Below are the code and all the weights of a small trained network. Each question names an input and a target symbol and asks about switching units off, where a switched-off unit gives its printed mean instead of its output.

import numpy as np


def w(rows, s, z=0):
    codes = np.array(rows[::2]) - 128.0
    scale = np.full(codes.shape[1], s)
    scale[-1] = z or s
    return codes * scale


def f(y):
    return y / 2 * (1 + np.tanh(0.7978845608 * (y + 0.044715 * y**3)))


def softmax(a):
    e = np.exp(a - a.max(-1, keepdims=True))
    return e / e.sum(-1, keepdims=True)


def log_softmax(a):
    a = a - a.max(-1, keepdims=True)
    return a - np.log(np.exp(a).sum(-1, keepdims=True))


def net(x, mask):
    ids = ['ΔΘΞΣΩαβγεζηλμπτφ'.index(c) for c in x.split()]
    T = len(ids)
    res = E[ids] + P[:T]
    r = res
    for j in range(2):
        rows = slice(2 * j, 2 * j + 2)
        q, k, v = (r @ M[0][rows].T for M in (Q, K, V))
        z = softmax(np.where(np.tri(T) > 0, q @ k.T / 2**0.5, -1e9)) @ v
        o = O[0][rows]
        res = res + np.where(mask[j], z, o[:, -1]) @ o[:, :-1]
    y = f(res @ A[0][:, :-1].T + A[0][:, -1])
    res = res + np.where(mask[2:26], y, B[0][:, -1]) @ B[0][:, :-1]
    return log_softmax(res[-1] @ U[:, :-1].T + U[:, -1])


Q, K, V, O, A, B = {}, {}, {}, {}, {}, {}
E = w([
[154,75,206,82,53,62,50,167,94],'Δ',
[45,115,157,107,110,60,88,81,140],'Θ',
[183,92,140,74,100,136,164,124,114],'Ξ',
[58,64,99,39,18,118,109,96,123],'Σ',
[169,182,163,73,109,42,155,186,160],'Ω',
[119,176,114,36,92,122,96,68,99],'α',
[120,145,171,38,88,159,103,68,90],'β',
[121,137,83,64,109,94,115,73,112],'γ',
[179,91,219,115,110,168,144,84,115],'ε',
[143,58,183,155,124,124,112,59,106],'ζ',
[150,86,77,94,147,86,127,77,128],'η',
[104,117,132,25,55,95,144,160,156],'λ',
[165,118,204,67,76,175,126,93,88],'μ',
[157,76,123,123,130,106,131,83,126],'π',
[127,75,129,59,91,159,148,75,120],'τ',
[113,149,254,153,89,126,78,40,147],'φ',
],0.0087)
P = w([
[47,169,115,235,237,133,229,242,104],'0',
[201,118,124,47,220,99,105,74,158],'1',
[187,117,127,64,209,94,118,67,176],'2',
[185,111,136,63,191,77,127,73,176],'3',
[241,121,71,197,143,155,137,93,197],'4',
[224,87,59,192,113,142,158,92,196],'5',
[221,103,84,199,117,125,183,83,177],'6',
[201,102,106,196,112,92,209,85,176],'7',
[211,103,110,208,98,77,219,75,174],'8',
[204,100,115,220,81,44,247,71,182],'9',
[195,96,141,196,73,53,223,79,189],'10',
[200,99,129,205,43,23,252,81,210],'11',
[205,121,161,175,62,42,231,68,202],'12',
],0.0034)
Q[0] = w([
[150,131,58,164,169,247,79,148,103],'h0',
[49,149,166,163,99,131,55,236,230],'h0',
[175,120,81,146,141,168,116,127,201],'h1',
[178,90,166,55,95,44,163,37,157],'h1',
],0.014)
K[0] = w([
[190,107,108,72,183,126,66,77,162],'h0',
[166,128,91,80,249,212,114,98,31],'h0',
[76,119,154,89,119,97,148,128,144],'h1',
[26,149,121,162,145,137,214,185,92],'h1',
],0.019)
V[0] = w([
[192,157,125,150,131,73,83,206,68],'h0',
[187,124,112,62,129,159,235,162,143],'h0',
[157,93,7,156,160,27,130,117,177],'h1',
[145,31,187,193,162,167,188,137,175],'h1',
],0.021)
O[0] = w([
[170,181,69,171,25,69,72,144,61,254],'h0',
[88,154,83,170,139,215,120,206,31,120],'h0',
[237,125,59,54,219,122,27,90,95,59],'h1',
[143,126,94,188,118,197,40,172,255,107],'h1',
],0.0095,0.00068)
A[0] = w([
[70,179,178,96,137,146,74,132,117,74],'n0',
[40,102,49,79,87,136,113,75,136,27],'n1',
[127,166,64,143,121,114,164,89,165,87],'n2',
[110,124,96,163,119,142,109,136,84,12],'n3',
[168,222,152,122,187,83,171,208,164,84],'n4',
[107,157,111,154,115,143,134,147,149,44],'n5',
[89,137,133,189,217,93,96,155,137,44],'n6',
[132,156,126,139,120,167,98,127,123,108],'n7',
[168,141,113,117,168,159,81,125,131,58],'n8',
[117,133,148,139,132,105,175,115,91,22],'n9',
[142,116,157,120,161,129,141,129,79,103],'n10',
[129,136,114,139,123,137,120,154,181,28],'n11',
[159,121,130,100,174,128,100,106,78,19],'n12',
[137,129,133,115,153,92,161,128,83,17],'n13',
[120,101,112,169,136,151,116,105,84,146],'n14',
[127,207,200,202,183,132,93,85,99,59],'n15',
[95,163,96,8,110,93,138,218,173,54],'n16',
[121,151,70,173,170,132,179,89,145,67],'n17',
[79,100,201,94,211,122,97,212,129,50],'n18',
[128,170,114,138,185,136,111,132,105,62],'n19',
[81,116,143,131,175,132,96,188,97,56],'n20',
[115,141,132,113,173,155,153,123,147,127],'n21',
[3,147,106,160,180,52,60,127,121,112],'n22',
[161,181,129,147,116,145,138,70,140,57],'n23',
],0.015,0.011)
B[0] = w([
[103,133,157,133,140,105,184,137,129,117],'n0',
[167,100,85,169,110,145,143,58,96,124],'n1',
[133,98,197,135,145,154,127,158,120,141],'n2',
[183,123,110,158,140,112,173,59,174,117],'n3',
[202,143,78,130,121,126,183,121,137,117],'n4',
[131,61,169,176,186,143,113,139,64,121],'n5',
[137,109,95,132,151,114,110,119,189,122],'n6',
[157,158,113,149,127,83,168,164,157,145],'n7',
[2,105,110,163,110,70,116,119,124,254],'n8',
[180,112,84,156,183,72,142,176,158,182],'n9',
[68,173,78,149,91,124,85,75,114,184],'n10',
[151,203,74,164,114,100,109,68,78,140],'n11',
[241,93,181,158,140,182,181,156,127,208],'n12',
[122,137,218,175,170,157,88,121,113,137],'n13',
[120,168,127,81,138,116,128,176,131,181],'n14',
[120,167,136,158,116,164,154,103,166,113],'n15',
[78,184,139,103,151,152,77,135,86,142],'n16',
[99,93,116,157,105,143,138,99,90,104],'n17',
[178,101,70,123,21,130,156,115,141,159],'n18',
[149,97,125,108,166,165,112,124,87,142],'n19',
[88,132,213,84,138,146,70,168,149,132],'n20',
[125,108,101,160,194,181,158,115,137,187],'n21',
[172,98,167,70,177,132,132,120,137,138],'n22',
[130,60,143,179,157,89,152,156,155,125],'n23',
],0.02,0.0039)
U = w([
[173,104,169,130,3,48,95,174,89,254],'Δ',
[166,103,157,51,158,95,132,100,170,225],'Θ',
[177,151,130,139,153,162,99,242,191,102],'Ξ',
[108,105,62,114,79,155,197,52,77,111],'Σ',
[212,179,58,107,108,115,160,195,86,97],'Ω',
[115,157,140,147,156,70,164,114,66,76],'α',
[120,125,128,136,105,77,250,178,107,120],'β',
[194,130,159,128,121,172,149,131,78,56],'γ',
[148,125,117,216,101,169,124,170,125,45],'ε',
[190,163,79,173,120,145,72,143,206,53],'ζ',
[165,38,87,147,141,126,115,182,90,85],'η',
[70,171,102,72,122,185,162,193,50,212],'λ',
[92,100,191,153,86,151,186,175,85,16],'μ',
[99,109,64,139,123,103,94,168,174,70],'π',
[168,102,105,130,83,219,141,200,170,117],'τ',
[97,165,202,164,85,129,174,86,196,98],'φ',
],0.0048,0.0056)

Each question gives the input, a string of symbols that net reads in full, and the target symbol t.
The units are the heads (2 rows each of Q, K, V and O) and the neurons (one row each of A and B). Each row of codes is followed by its name. A weight is (code - 128) times the scale printed after its matrix; where a second scale follows, it is the last column's (O, A, B and U).
mask holds one flag per unit, heads first, then neurons. A switched-off unit (its flag False) gives its mean, the last column of its rows in O or B, instead of its output. The means were averaged over made-up inputs and are rounded, as every weight is.
A unit's drop is (log p(t) with every unit on - log p(t) with that unit switched off) / (log p(t) with every unit on - log p(t) with every unit switched off).
The circuit of an input: a set's keep is (log p(t) with only the set's units on - log p(t) with every unit switched off) / (log p(t) with every unit on - log p(t) with every unit switched off). Starting from the 12 units with the biggest drops (on a tie, the unit counted first), units are removed one at a time, each time the one whose removal leaves the highest keep (on an exact tie, the one counted first), for as long as the keep stays at least 0.8.
units of the circuit, in order: the units of the circuit, biggest drop first
most important unit: the unit with the biggest drop
top k neurons: the k neurons with the biggest drops, biggest first
which heads matter: for each layer, one digit per head in row order, 1 if its drop is at least 0.15 and else 0, layers parted by /
input φ τ λ Δ φ β π, target φ: units of the circuit, in order -> (h1, h0)
input γ α γ π Θ η, target γ: which heads matter -> 01
input α Δ ζ π, target α: units of the circuit, in order -> (h1, n13, n10)
input μ Δ π Δ β φ λ μ Δ α λ β β, target μ: most important unit -> h1
input α γ λ, target α: units of the circuit, in order -> (h1, n9, n13, n10)
input η π λ τ μ ζ Δ φ Θ π ε Θ β, target Θ: which heads matter -> 10
input Δ Δ τ, target Δ: which heads matter -> 10
input μ α α β τ α Δ λ, target λ: which heads matter -> 10
input β ζ α, target β: units of the circuit, in order -> (h1, n9)
input γ μ β Σ Ω η Σ β, target γ: top 2 neurons -> (n12, n13)
input π Σ Δ β, target π: units of the circuit, in order -> (h1, n8)
input β ε μ β, target β: which heads matter -> 01
input Δ τ ζ, target Δ: which heads matter -> 10
input λ η τ, target λ: most important unit -> h0
input φ φ Δ φ Θ, target φ: which heads matter -> 11
input Θ β Ω γ, target Θ: units of the circuit, in order -> (h0, n8)
input α Θ η β π ε, target α: which heads matter -> 01
input η β μ Δ, target η: which heads matter -> 01
input λ Δ π Δ, target λ: which heads matter -> 11
input ζ Δ φ Θ, target ζ: units of the circuit, in order -> (h1, n11)
input η Δ τ, target η: units of the circuit, in order -> (h1, n12, n8)
input ε Δ α, target ε: top neuron -> (n5)
input ε β β τ λ Δ φ, target ε: top 2 neurons -> (n5, n11)
input Δ Δ γ Θ α, target Δ: units of the circuit, in order -> (h0, n21)
input Σ Ξ Θ β ε λ Ξ Σ π η, target Σ: top 2 neurons -> (n10, n17)
input π τ τ π, target π: which heads matter -> 01
